Below are the code and all the weights of a small trained network. Each question names an input and a class and asks about switching units off, where a switched-off unit gives its printed mean instead of its output.

import numpy as np


def w(rows, s, z=0):
    codes = np.array(rows[::2]) - 128.0
    scale = np.full(codes.shape[1], s)
    scale[-1] = z or s
    return codes * scale


def f(y):
    return y / 2 * (1 + np.tanh(0.7978845608 * (y + 0.044715 * y**3)))


def log_softmax(a):
    a = a - a.max(-1, keepdims=True)
    return a - np.log(np.exp(a).sum(-1, keepdims=True))


def net(x, mask):
    res = np.array(x, float).reshape(1, 6) / 4 @ E
    y = f(res @ A[0][:, :-1].T + A[0][:, -1])
    res = res + np.where(mask, y, B[0][:, -1]) @ B[0][:, :-1]
    return log_softmax(res[-1] @ U[:, :-1].T + U[:, -1])


A, B = {}, {}
E = w([
[152,64,251],'x0',
[2,90,158],'x1',
[147,29,75],'x2',
[128,127,128],'x3',
[131,127,128],'x4',
[129,130,127],'x5',
],0.0093)
A[0] = w([
[110,153,84,91],'N0',
[134,114,149,103],'N1',
[75,90,159,146],'N2',
[111,126,137,163],'N3',
[145,125,188,172],'N4',
[74,167,59,149],'N5',
[179,86,99,102],'N6',
[76,123,143,158],'N7',
[100,132,49,87],'N8',
[232,90,100,136],'N9',
[120,139,71,97],'N10',
[154,58,137,96],'N11',
[87,123,65,111],'N12',
[139,139,207,80],'N13',
[99,112,133,124],'N14',
[132,76,78,91],'N15',
[130,198,175,92],'N16',
[191,168,167,150],'N17',
[87,93,117,125],'N18',
[144,86,103,108],'N19',
[64,105,193,123],'N20',
[144,92,157,101],'N21',
[155,141,110,87],'N22',
[129,118,194,105],'N23',
[199,183,70,125],'N24',
[156,137,133,247],'N25',
[44,116,86,126],'N26',
[156,51,160,108],'N27',
[124,148,63,125],'N28',
[60,151,139,171],'N29',
[163,57,89,97],'N30',
[155,66,103,94],'N31',
[152,75,165,124],'N32',
[142,95,162,90],'N33',
[180,196,112,127],'N34',
[123,175,163,93],'N35',
[140,129,189,129],'N36',
[249,164,132,86],'N37',
[147,161,141,83],'N38',
[118,169,150,98],'N39',
[132,120,123,119],'N40',
[160,73,166,130],'N41',
[135,216,175,97],'N42',
],0.015,0.013)
B[0] = w([
[86,210,110,148],'N0',
[110,153,119,130],'N1',
[189,140,136,202],'N2',
[185,134,108,162],'N3',
[178,161,84,205],'N4',
[144,188,121,211],'N5',
[121,95,200,154],'N6',
[206,142,155,190],'N7',
[87,221,110,170],'N8',
[168,144,160,207],'N9',
[62,182,136,154],'N10',
[76,180,147,160],'N11',
[151,193,149,168],'N12',
[90,205,125,166],'N13',
[151,152,142,146],'N14',
[51,145,182,149],'N15',
[4,111,202,163],'N16',
[198,86,154,192],'N17',
[193,118,206,161],'N18',
[92,109,197,142],'N19',
[166,94,135,213],'N20',
[102,231,138,148],'N21',
[115,167,169,130],'N22',
[112,225,90,172],'N23',
[164,102,149,207],'N24',
[203,71,50,246],'N25',
[204,115,197,192],'N26',
[111,183,132,182],'N27',
[126,176,124,176],'N28',
[230,98,149,209],'N29',
[86,103,176,162],'N30',
[54,112,199,151],'N31',
[111,154,74,178],'N32',
[79,197,106,146],'N33',
[171,96,154,187],'N34',
[2,107,140,144],'N35',
[127,182,63,176],'N36',
[144,197,170,202],'N37',
[110,154,189,128],'N38',
[52,109,187,138],'N39',
[103,102,133,124],'N40',
[145,213,102,184],'N41',
[47,86,180,176],'N42',
],0.0069,0.012)
U = w([
[141,139,94,208],'0',
[103,233,68,58],'1',
[145,123,94,200],'2',
[148,120,95,188],'3',
[45,114,192,147],'4',
[197,129,146,8],'5',
[94,36,40,96],'6',
[38,47,2,76],'7',
],0.0093,0.015)

Each question gives the input, the list of numbers given to net, and the class t.
The units are the neurons (one row each of A and B). Each row of codes is followed by its name. A weight is (code - 128) times the scale printed after its matrix; where a second scale follows, it is the last column's (A, B and U).
mask holds one flag per neuron, in row order. A switched-off neuron (its flag False) gives its mean, the last column of its row in B, instead of its output. The means were averaged over made-up inputs and are rounded, as every weight is.
A unit's drop is (log p(t) with every unit on - log p(t) with that unit switched off) / (log p(t) with every unit on - log p(t) with every unit switched off).
The circuit of an input: a set's keep is (log p(t) with only the set's units on - log p(t) with every unit switched off) / (log p(t) with every unit on - log p(t) with every unit switched off). Starting from the 12 units with the biggest drops (on a tie, the unit counted first), units are removed one at a time, each time the one whose removal leaves the highest keep (on an exact tie, the one counted first), for as long as the keep stays at least 0.8.
units of the circuit, in order: the units of the circuit, biggest drop first
unit that matters most: the unit with the biggest drop
k most important neurons: the k neurons with the biggest drops, biggest first
drop when u is switched off: that unit's drop, to one decimal
input [-5,8,-4,-7,-7,7], class 5: 2 most important neurons => [N26; N29]
input [3,4,-8,1,-1,4], class 4: units of the circuit, in order => [N16]
input [-6,6,7,5,-5,3], class 4: units of the circuit, in order => [N15; N25]
input [8,7,-3,-3,-7,-3], class 1: units of the circuit, in order => [N23; N13; N36]
input [6,8,4,6,4,-2], class 5: units of the circuit, in order => [N18; N2]
input [-6,-8,5,7,-3,1], class 5: units of the circuit, in order => [N24; N9]
input [-5,8,-2,7,-3,5], class 5: units of the circuit, in order => [N26; N29; N7]
input [-4,6,1,5,5,-4], class 5: units of the circuit, in order => [N26; N29; N18]
input [4,8,-6,-4,3,-5], class 5: units of the circuit, in order => [N29; N7]
input [4,-7,8,-6,-6,7], class 4: 3 most important neurons => [N31; N30; N6]
input [-1,3,-8,2,-3,-7], class 4: 2 most important neurons => [N16; N42]
input [-8,8,7,8,-4,-1], class 1: 2 most important neurons => [N8; N5]
input [6,7,5,5,-4,3], class 5: 3 most important neurons => [N18; N2; N20]
input [8,8,-1,-1,1,-6], class 1: unit that matters most => N23
input [-8,6,8,-2,-7,5], class 1: 3 most important neurons => [N8; N5; N12]
input [8,7,-4,7,-5,-6], class 1: 3 most important neurons => [N23; N13; N36]
input [-3,2,-8,1,7,-6], class 4: drop when N16 is switched off => 0.2
input [-2,-3,-7,-5,-6,-1], class 4: drop when N35 is switched off => 0.1
input [7,-4,7,-4,3,-6], class 1: drop when N41 is switched off => 0.2
input [-8,-2,1,0,-7,2], class 1: unit that matters most => N8
